Rows, each with roughly how far along a hidden order it lies (0 to 20):
|   4 |  -3 |   0 |   6 |  10 |   6 |   7 |  -4 |   4 |  -8 |  -4 |   7 |   0 |  -3 |   0 |   8 |   0 |  -1 |  -5 |  -4 |  -1 |   2 |  -1 |   6 |  -3 |  -7 |   3 |   1 |  10 |  -5 |  -5 |  -3 |   6 |   0 |  -2 |  -3 |   2 |   0 |   0 | -30 |   7 |  -7 |
11
|   5 |  -3 |  16 |  -1 |  12 |   4 |   1 |  -1 |   2 |   0 | -10 |   4 |  23 |   3 |  -4 | -20 |  -5 |   3 |  15 |  48 |   0 |  14 |  -4 |  14 |  -5 |  -6 |  39 |   3 |   9 |   3 |   6 |   6 |  -6 |   1 |   1 |   2 |  -2 |   2 | -24 | -50 |   2 |  -6 |
18
|  28 |  -9 |  -5 |  11 |  17 |  -1 |   1 |  -1 |   5 |   1 | -19 |  14 |  17 |  -2 |   0 | -20 |   5 |   2 |  15 |  51 |  -7 |  20 |  -1 |  19 |  -5 |  -7 |  32 |   5 |  18 |  -4 |   2 |   8 |  -1 |   3 |   1 | -10 |   3 |   6 | -18 | -69 |   6 | -19 |
0
|   1 |  -5 |  -7 |  10 |   9 |  10 |   6 |  -7 |   4 |  -7 |  -8 |   8 |   8 |  -1 |  -2 |  -1 |  -5 |   0 |  -5 |  32 |  -2 |   4 |  -5 |   9 |  -6 |  -7 |  16 |   8 |  10 |  -3 |  -4 |  -4 |   0 |   0 |  -2 |   0 |   2 |  -2 |  -8 | -48 |  11 |  -1 |
16
|  15 |  11 | -20 |  -4 |   6 |   9 |   2 |  -8 |  -4 |  -4 |  -8 |   3 |  15 |  -7 |   1 |  -4 |   3 |   0 | -14 |  49 | -10 |   1 |  -3 |   8 |  -9 |  -3 |   6 |  -3 |  19 |  -7 |  -8 |  -2 |   4 |  -4 |   1 | -10 |   4 |  -5 |  -7 | -49 |  -6 |  -7 |
2
|  -2 |   4 |  -7 | -29 |   0 |   9 | -20 |   4 | -13 |  14 | -11 | -10 |  35 |   8 | -13 | -64 | -19 |   9 |  11 |  97 |  -5 |   2 | -12 |   9 |  -1 |  11 |  42 |   3 |   7 |  18 |  20 |   5 | -27 |  -2 |   3 |   6 |  -6 |  -5 | -43 | -36 | -18 |  16 |
14
|   2 |  -7 |   8 |   4 |  11 |  15 |   3 |  -8 |   2 |  -9 |  -8 |   7 |  14 |   0 |  -5 | -18 | -12 |   3 |   2 |  50 |  -4 |   2 |  -9 |  13 |  -5 |  -8 |  28 |   0 |  13 |   1 |   1 |  -2 |  -2 |  -1 |  -2 |   0 |   0 |  -3 | -17 | -50 |   6 |  -9 |
17
|  16 |  -4 |   7 |  -4 |  14 |  14 |  -1 |  -7 |  -3 |  -7 | -14 |   7 |  28 |  -2 |  -4 | -22 | -12 |   5 |   0 |  63 | -16 |   6 | -11 |  17 |  -4 |  -7 |  36 |  -6 |  20 |   2 |   1 |   1 |   0 |  -3 |   0 |  -6 |   0 |  -3 | -20 | -66 |  -5 | -17 |
8
|   2 |   9 |  -6 |   8 |   8 |   4 |   9 |  -7 |   4 |  -5 |  -6 |   4 |   9 |  -5 |   2 |  -1 |   5 |  -4 |  -1 |  34 |   4 |  12 |   1 |   9 | -12 |  -9 |  13 |   7 |  15 |  -8 |  -8 |   0 |   6 |   0 |   2 |  -2 |   3 |   0 | -14 | -49 |   6 |   4 |
18
|  11 |  19 | -37 | -16 |   4 |  18 |  -3 | -13 | -11 |  -7 | -11 |  -3 |  27 |  -8 |  -2 | -17 |  -3 |   1 | -27 |  92 | -13 |  -3 | -10 |  10 | -15 |   1 |   4 |  -2 |  25 |  -7 |  -9 |  -5 |   2 |  -8 |   2 | -11 |   5 | -11 | -25 | -78 | -14 |   5 |
2
|   1 |  11 |   9 | -10 |   6 |  11 |   2 |  -7 |  -5 |  -4 | -11 |   0 |  25 |  -3 |  -2 | -19 |  -2 |   1 |   1 |  70 |  -6 |  10 |  -6 |   7 | -11 |  -7 |  27 |  -2 |  20 |  -3 |  -1 |   3 |   2 |  -3 |   3 |   0 |  -1 |  -3 | -27 | -64 | -10 |   0 |
20
|   3 |  -2 |   1 |   1 |   6 |  13 |   3 |  -9 |  -2 |  -9 |  -5 |   5 |   7 |  -2 |  -3 |   4 |  -9 |   1 | -10 |  25 |  -6 |  -6 |  -8 |   7 |  -3 |  -5 |   6 |  -3 |  11 |   0 |  -3 |  -6 |   3 |  -3 |  -2 |  -2 |   1 |  -5 |  -7 | -21 |   2 |  -6 |
12
